Below is a small trained network, with its code and all its weights. Each question gives an input and a target symbol and asks what happens when units are switched off, that is, made to give their printed mean instead of their output.

import numpy as np


def w(rows, s, z=0):
    codes = np.array(rows[::2]) - 128.0
    scale = np.full(codes.shape[1], s)
    scale[-1] = z or s
    return codes * scale


def f(y):
    return y / 2 * (1 + np.tanh(0.7978845608 * (y + 0.044715 * y**3)))


def softmax(a):
    e = np.exp(a - a.max(-1, keepdims=True))
    return e / e.sum(-1, keepdims=True)


def log_softmax(a):
    a = a - a.max(-1, keepdims=True)
    return a - np.log(np.exp(a).sum(-1, keepdims=True))


def net(x, mask):
    ids = ['αβγεηθλμπστφψω'.index(c) for c in x.split()]
    T = len(ids)
    res = E[ids] + P[:T]
    u = 0
    for l in range(2):
        r = res
        for j in range(2):
            rows = slice(2 * j, 2 * j + 2)
            q, k, v = (r @ M[l][rows].T for M in (Q, K, V))
            z = softmax(np.where(np.tri(T) > 0, q @ k.T / 2**0.5, -1e9)) @ v
            o = O[l][rows]
            res = res + np.where(mask[u + j], z, o[:, -1]) @ o[:, :-1]
        u += 2
        y = f(res @ A[l][:, :-1].T + A[l][:, -1])
        res = res + np.where(mask[u : u + 8], y, B[l][:, -1]) @ B[l][:, :-1]
        u += 8
    return log_softmax(res[-1] @ U[:, :-1].T + U[:, -1])


Q, K, V, O, A, B = {}, {}, {}, {}, {}, {}
E = w([
[172,173,119,111,106,119,97,141],'α',
[123,134,152,118,123,108,117,86],'β',
[116,157,166,120,135,120,107,102],'γ',
[178,137,85,113,148,135,104,96],'ε',
[129,157,160,115,120,72,100,104],'η',
[144,188,174,186,156,141,81,76],'θ',
[74,166,160,131,103,122,110,137],'λ',
[165,172,97,115,122,168,92,130],'μ',
[190,169,131,136,152,60,138,101],'π',
[87,117,255,139,119,163,115,78],'σ',
[119,162,87,143,142,146,126,101],'τ',
[96,151,146,155,136,164,113,90],'φ',
[138,120,162,118,130,126,132,75],'ψ',
[133,164,103,135,146,95,134,122],'ω',
],0.023)
P = w([
[142,156,150,89,180,197,224,149],'0',
[250,113,133,167,111,146,136,48],'1',
[188,112,175,177,120,115,159,168],'2',
[172,111,147,145,109,141,143,109],'3',
[150,134,145,136,116,132,131,131],'4',
[128,140,129,119,127,113,121,119],'5',
[139,147,147,103,143,118,106,98],'6',
[143,152,147,107,172,128,94,106],'7',
[202,174,140,115,191,130,69,106],'8',
[105,188,143,152,190,103,89,156],'9',
[107,162,95,162,178,150,88,88],'10',
[64,153,95,166,194,117,66,126],'11',
[104,167,73,170,162,115,70,119],'12',
],0.012)
Q[0] = w([
[127,36,136,195,132,108,173,189],'0.h0',
[116,81,112,142,60,118,138,79],'0.h0',
[96,20,99,15,81,165,254,236],'0.h1',
[45,154,117,181,170,100,118,81],'0.h1',
],0.0081)
K[0] = w([
[195,139,156,144,59,128,188,88],'0.h0',
[117,135,137,137,101,116,201,159],'0.h0',
[160,2,71,185,69,80,54,114],'0.h1',
[187,171,174,93,139,141,209,167],'0.h1',
],0.0096)
V[0] = w([
[121,104,161,85,100,32,178,50],'0.h0',
[98,70,92,78,86,108,254,194],'0.h0',
[151,166,124,225,139,138,91,75],'0.h1',
[199,133,169,115,84,172,148,146],'0.h1',
],0.0097)
O[0] = w([
[63,246,39,106,123,210,65,194,114],'0.h0',
[162,122,161,164,205,127,113,188,7],'0.h0',
[144,157,128,117,128,99,146,112,141],'0.h1',
[132,82,74,20,142,152,157,161,163],'0.h1',
],0.011,0.018)
A[0] = w([
[170,129,62,139,109,119,52,96,185],'0.n0',
[88,96,140,133,102,132,112,107,76],'0.n1',
[97,100,92,168,112,189,131,37,130],'0.n2',
[112,26,108,205,206,2,116,175,2],'0.n3',
[86,14,113,155,98,121,143,144,92],'0.n4',
[159,108,171,146,184,77,154,191,147],'0.n5',
[100,127,124,62,138,128,93,58,103],'0.n6',
[175,102,171,80,89,125,128,129,169],'0.n7',
],0.0096,0.0086)
B[0] = w([
[2,158,208,144,109,142,136,144,223],'0.n0',
[96,189,31,107,129,98,145,146,141],'0.n1',
[134,151,156,82,117,87,109,172,235],'0.n2',
[116,152,157,98,132,33,73,216,128],'0.n3',
[155,127,66,155,117,134,93,103,123],'0.n4',
[54,157,62,199,152,185,118,92,128],'0.n5',
[167,109,123,192,86,102,190,178,250],'0.n6',
[58,126,17,155,127,105,135,175,185],'0.n7',
],0.0088,0.015)
Q[1] = w([
[140,104,129,133,156,83,79,136],'1.h0',
[254,73,132,175,194,141,23,135],'1.h0',
[124,78,78,179,110,153,126,100],'1.h1',
[199,132,125,138,140,147,113,135],'1.h1',
],0.0083)
K[1] = w([
[99,142,82,94,70,112,25,142],'1.h0',
[161,97,149,202,74,106,37,161],'1.h0',
[97,71,123,84,43,192,102,107],'1.h1',
[130,108,87,136,145,102,1,135],'1.h1',
],0.0071)
V[1] = w([
[178,127,136,172,126,196,202,77],'1.h0',
[8,121,139,191,127,123,107,86],'1.h0',
[63,78,131,99,92,228,119,132],'1.h1',
[145,70,234,114,157,136,109,95],'1.h1',
],0.011)
O[1] = w([
[54,94,71,191,222,31,106,79,197],'1.h0',
[183,152,175,179,113,85,180,211,75],'1.h0',
[236,165,128,87,164,2,87,103,145],'1.h1',
[97,232,68,140,106,85,195,55,8],'1.h1',
],0.0099,0.013)
A[1] = w([
[203,88,168,195,108,110,57,91,202],'1.n0',
[112,100,131,10,119,190,140,117,86],'1.n1',
[78,149,86,65,176,151,153,83,64],'1.n2',
[109,97,124,78,130,148,89,38,47],'1.n3',
[139,76,138,202,166,131,73,115,2],'1.n4',
[79,140,77,63,118,121,249,200,154],'1.n5',
[76,141,209,89,150,102,170,47,99],'1.n6',
[94,166,47,255,198,80,166,117,176],'1.n7',
],0.0084,0.0052)
B[1] = w([
[137,64,174,59,208,101,161,104,149],'1.n0',
[111,151,139,191,129,95,129,55,223],'1.n1',
[156,124,116,195,12,175,73,180,155],'1.n2',
[223,170,207,207,67,36,87,181,205],'1.n3',
[143,135,136,26,48,208,162,157,131],'1.n4',
[196,103,185,135,98,130,83,1,212],'1.n5',
[151,73,2,117,106,162,88,199,233],'1.n6',
[212,151,154,114,177,166,167,117,254],'1.n7',
],0.0083,0.0074)
U = w([
[180,143,169,156,155,141,47,52,254],'α',
[67,220,120,117,132,126,83,132,233],'β',
[85,200,62,92,91,118,118,163,140],'γ',
[129,163,71,192,63,128,97,213,79],'ε',
[152,191,174,76,80,208,117,166,157],'η',
[79,119,167,222,102,195,126,130,81],'θ',
[187,160,174,226,94,101,167,202,104],'λ',
[133,78,132,166,167,106,78,201,98],'μ',
[158,192,144,231,97,150,41,142,15],'π',
[155,99,94,71,115,86,161,157,46],'σ',
[145,178,74,180,126,114,129,109,126],'τ',
[146,208,14,124,3,102,170,39,76],'φ',
[128,206,98,158,129,116,31,134,58],'ψ',
[94,157,183,205,204,106,112,173,141],'ω',
],0.0057,0.0072)

Each question gives the input, a string of symbols that net reads in full, and the target symbol t.
The units are the heads (2 rows each of Q, K, V and O) and the neurons (one row each of A and B). Each row of codes is followed by its name. A weight is (code - 128) times the scale printed after its matrix; where a second scale follows, it is the last column's (O, A, B and U).
mask holds one flag per unit, layer by layer, with each layer's heads first. A switched-off unit (its flag False) gives its mean, the last column of its rows in O or B, instead of its output. The means were averaged over made-up inputs and are rounded, as every weight is.
A unit's drop is (log p(t) with every unit on - log p(t) with that unit switched off) / (log p(t) with every unit on - log p(t) with every unit switched off).
The circuit of an input: a set's keep is (log p(t) with only the set's units on - log p(t) with every unit switched off) / (log p(t) with every unit on - log p(t) with every unit switched off). Starting from the 12 units with the biggest drops (on a tie, the unit counted first), units are removed one at a time, each time the one whose removal leaves the highest keep (on an exact tie, the one counted first), for as long as the keep stays at least 0.8.
units of the circuit, in order: the units of the circuit, biggest drop first
most important unit: the unit with the biggest drop
k most important neurons: the k neurons with the biggest drops, biggest first
k most important neurons of layer l: the k neurons of layer l with the biggest drops, biggest first
which heads matter: for each layer, one digit per head in row order, 1 if its drop is at least 0.15 and else 0, layers parted by /
input μ η μ μ θ, target μ: units of the circuit, in order : [0.n7, 0.h1, 1.h1]
input η θ θ α β σ β ω, target η: units of the circuit, in order : [1.h0]
input α θ β, target α: units of the circuit, in order : [0.h1, 1.h0, 1.n1, 1.h1]
input φ θ λ, target φ: units of the circuit, in order : [0.h0, 1.h1]
input α τ λ θ σ σ φ θ η τ, target α: units of the circuit, in order : [0.h1, 1.n5]
input β η α, target β: which heads matter : 10 / 00
input θ θ θ θ φ, target φ: 2 most important neurons of layer 0 : [0.n2, 0.n1]
input θ ω α η τ α θ α θ μ φ π λ, target θ: which heads matter : 11 / 01
input γ φ β η μ μ θ θ η, target φ: 2 most important neurons of layer 0 : [0.n6, 0.n7]
input α θ α μ η φ, target α: 2 most important neurons of layer 1 : [1.n1, 1.n6]
input α λ γ θ λ, target α: 2 most important neurons : [0.n7, 0.n0]
input α θ φ α β, target α: units of the circuit, in order : [1.h0, 0.h1, 1.n1, 1.h1]
input θ ω θ, target θ: units of the circuit, in order : [1.h1, 0.h1]
input μ θ λ η, target μ: 3 most important neurons : [0.n7, 0.n2, 0.n5]
input θ ω ε, target θ: 3 most important neurons of layer 0 : [0.n0, 0.n2, 0.n7]
input μ α σ, target μ: 2 most important neurons : [0.n7, 0.n2]
input η σ ε π σ, target η: most important unit : 1.h0
input λ θ α γ γ θ θ λ τ θ, target λ: which heads matter : 11 / 10
input θ α θ η η η, target θ: 3 most important neurons : [0.n0, 0.n7, 0.n2]
input α θ λ φ ω, target α: which heads matter : 01 / 10
input α φ τ σ λ, target α: which heads matter : 01 / 10
input θ α α α ψ μ θ α ψ λ λ φ μ, target θ: most important unit : 1.h1
input α θ μ ε β ε β τ η η η θ τ, target α: which heads matter : 01 / 11
input α λ μ, target α: 2 most important neurons of layer 0 : [0.n6, 0.n0]
